Below are the code and all the weights of a small trained network. Each question names an input and a target symbol and asks about switching units off, where a switched-off unit gives its printed mean instead of its output.

import numpy as np


def w(rows, s, z=0):
    codes = np.array(rows[::2]) - 128.0
    scale = np.full(codes.shape[1], s)
    scale[-1] = z or s
    return codes * scale


def f(y):
    return y / 2 * (1 + np.tanh(0.7978845608 * (y + 0.044715 * y**3)))


def softmax(a):
    e = np.exp(a - a.max(-1, keepdims=True))
    return e / e.sum(-1, keepdims=True)


def log_softmax(a):
    a = a - a.max(-1, keepdims=True)
    return a - np.log(np.exp(a).sum(-1, keepdims=True))


def net(x, mask):
    ids = ['γδλμπστφψ'.index(c) for c in x.split()]
    T = len(ids)
    res = E[ids] + P[:T]
    r = res
    for j in range(2):
        rows = slice(3 * j, 3 * j + 3)
        q, k, v = (r @ M[0][rows].T for M in (Q, K, V))
        z = softmax(np.where(np.tri(T) > 0, q @ k.T / 3**0.5, -1e9)) @ v
        o = O[0][rows]
        res = res + np.where(mask[j], z, o[:, -1]) @ o[:, :-1]
    y = f(res @ A[0][:, :-1].T + A[0][:, -1])
    res = res + np.where(mask[2:18], y, B[0][:, -1]) @ B[0][:, :-1]
    return log_softmax(res[-1] @ U[:, :-1].T + U[:, -1])


Q, K, V, O, A, B = {}, {}, {}, {}, {}, {}
E = w([
[117,120,39,180,216],'γ',
[21,4,209,188,47],'δ',
[126,182,194,179,178],'λ',
[75,123,12,141,154],'μ',
[14,232,199,115,125],'π',
[21,180,97,201,214],'σ',
[17,200,128,138,97],'τ',
[75,193,118,63,128],'φ',
[135,197,177,88,197],'ψ',
],0.013)
P = w([
[69,65,169,30,203],'0',
[133,147,117,164,120],'1',
[127,154,116,170,133],'2',
[122,153,113,174,135],'3',
[110,156,109,181,146],'4',
[100,168,112,184,141],'5',
[87,168,106,190,142],'6',
[74,174,111,198,146],'7',
[49,187,116,214,140],'8',
[30,195,118,230,140],'9',
[17,208,113,228,138],'10',
[18,217,94,254,138],'11',
],0.0081)
Q[0] = w([
[132,129,84,151,151],'head 1',
[8,187,92,197,155],'head 1',
[102,202,133,157,166],'head 1',
[151,138,117,178,144],'head 2',
[191,73,33,105,114],'head 2',
[179,54,134,91,84],'head 2',
],0.015)
K[0] = w([
[114,58,150,139,77],'head 1',
[102,60,172,90,157],'head 1',
[64,77,144,109,177],'head 1',
[85,144,138,88,111],'head 2',
[164,252,78,64,195],'head 2',
[165,212,90,201,76],'head 2',
],0.013)
V[0] = w([
[131,142,252,199,157],'head 1',
[131,153,77,149,208],'head 1',
[49,156,97,226,111],'head 1',
[146,191,137,108,190],'head 2',
[182,104,101,182,178],'head 2',
[121,117,128,38,93],'head 2',
],0.014)
O[0] = w([
[75,26,180,83,136,189],'head 1',
[93,134,154,209,46,187],'head 1',
[83,108,4,134,75,254],'head 1',
[76,100,157,149,199,129],'head 2',
[190,84,142,220,132,65],'head 2',
[127,165,125,118,158,109],'head 2',
],0.015,0.0096)
A[0] = w([
[121,54,155,70,165,144],'neuron 1',
[146,2,168,140,160,119],'neuron 2',
[232,102,126,169,48,173],'neuron 3',
[204,185,72,112,108,97],'neuron 4',
[65,55,162,85,195,88],'neuron 5',
[107,76,91,132,59,198],'neuron 6',
[126,208,178,124,172,193],'neuron 7',
[123,116,126,159,65,85],'neuron 8',
[89,133,196,106,157,157],'neuron 9',
[118,75,99,164,203,119],'neuron 10',
[171,156,62,64,145,5],'neuron 11',
[208,211,176,154,118,89],'neuron 12',
[65,135,169,111,140,191],'neuron 13',
[187,215,129,88,20,57],'neuron 14',
[194,116,159,200,125,119],'neuron 15',
[65,112,163,135,182,70],'neuron 16',
],0.0081,0.0034)
B[0] = w([
[241,141,121,174,48,168],'neuron 1',
[34,253,143,116,58,144],'neuron 2',
[104,200,199,1,73,148],'neuron 3',
[128,21,78,161,120,146],'neuron 4',
[198,112,119,134,68,202],'neuron 5',
[132,161,198,200,214,254],'neuron 6',
[236,130,98,159,205,156],'neuron 7',
[134,84,167,106,162,191],'neuron 8',
[119,91,92,61,143,158],'neuron 9',
[114,169,195,118,61,170],'neuron 10',
[157,172,237,188,47,166],'neuron 11',
[77,90,32,96,129,145],'neuron 12',
[180,71,143,112,171,192],'neuron 13',
[215,59,152,203,68,156],'neuron 14',
[160,190,160,95,130,144],'neuron 15',
[174,101,104,127,109,186],'neuron 16',
],0.0066,0.018)
U = w([
[189,81,162,138,2,8],'γ',
[215,129,49,168,67,152],'δ',
[175,49,66,102,120,254],'λ',
[59,215,71,63,80,121],'μ',
[251,73,169,186,153,71],'π',
[179,137,140,125,100,75],'σ',
[160,249,197,167,83,86],'τ',
[186,153,129,137,182,223],'φ',
[117,42,125,179,155,158],'ψ',
],0.0062,0.0028)

Each question gives the input, a string of symbols that net reads in full, and the target symbol t.
The units are the heads (3 rows each of Q, K, V and O) and the neurons (one row each of A and B). Each row of codes is followed by its name. A weight is (code - 128) times the scale printed after its matrix; where a second scale follows, it is the last column's (O, A, B and U).
mask holds one flag per unit, heads first, then neurons. A switched-off unit (its flag False) gives its mean, the last column of its rows in O or B, instead of its output. The means were averaged over made-up inputs and are rounded, as every weight is.
A unit's drop is (log p(t) with every unit on - log p(t) with that unit switched off) / (log p(t) with every unit on - log p(t) with every unit switched off).
The circuit of an input: a set's keep is (log p(t) with only the set's units on - log p(t) with every unit switched off) / (log p(t) with every unit on - log p(t) with every unit switched off). Starting from the 12 units with the biggest drops (on a tie, the unit counted first), units are removed one at a time, each time the one whose removal leaves the highest keep (on an exact tie, the one counted first), for as long as the keep stays at least 0.8.
circuit, biggest first: the units of the circuit, biggest drop first
unit that matters most: the unit with the biggest drop
top k neurons: the k neurons with the biggest drops, biggest first
which heads matter: for each layer, one digit per head in row order, 1 if its drop is at least 0.15 and else 0, layers parted by /
drop when u is switched off: that unit's drop, to one decimal
input γ τ μ σ σ μ σ γ σ φ μ, target τ: which heads matter : 11
input π γ γ σ, target λ: which heads matter : 11
input μ σ σ λ μ σ σ γ ψ σ γ μ, target δ: circuit, biggest first : (head 1; neuron 4)
input γ μ σ σ δ μ φ σ λ, target γ: circuit, biggest first : (head 2)
input λ τ τ, target γ: circuit, biggest first : (head 1; neuron 5; neuron 1)
input δ σ ψ, target γ: top 4 neurons : (neuron 11; neuron 6; neuron 1; neuron 14)
input λ σ μ μ γ, target γ: which heads matter : 10
input σ δ μ σ γ, target γ: top 4 neurons : (neuron 10; neuron 1; neuron 5; neuron 2)
input μ τ σ τ, target δ: which heads matter : 10
input σ π τ δ σ μ γ γ σ λ, target γ: top 2 neurons : (neuron 14; neuron 3)
input γ μ γ γ γ λ σ γ μ μ τ γ, target τ: which heads matter : 11
input γ σ γ σ μ τ ψ, target τ: top 2 neurons : (neuron 3; neuron 15)
input σ γ σ γ δ δ ψ, target γ: top 2 neurons : (neuron 14; neuron 11)
input τ γ σ τ σ σ μ μ, target μ: unit that matters most : head 2
input π σ λ, target λ: top 2 neurons : (neuron 6; neuron 9)
input σ σ ψ μ, target ψ: drop when head 1 is switched off : 0.3
input φ γ σ, target φ: drop when head 1 is switched off : 1.1
input γ τ σ γ τ γ γ τ μ φ σ, target τ: drop when head 1 is switched off : 1.1
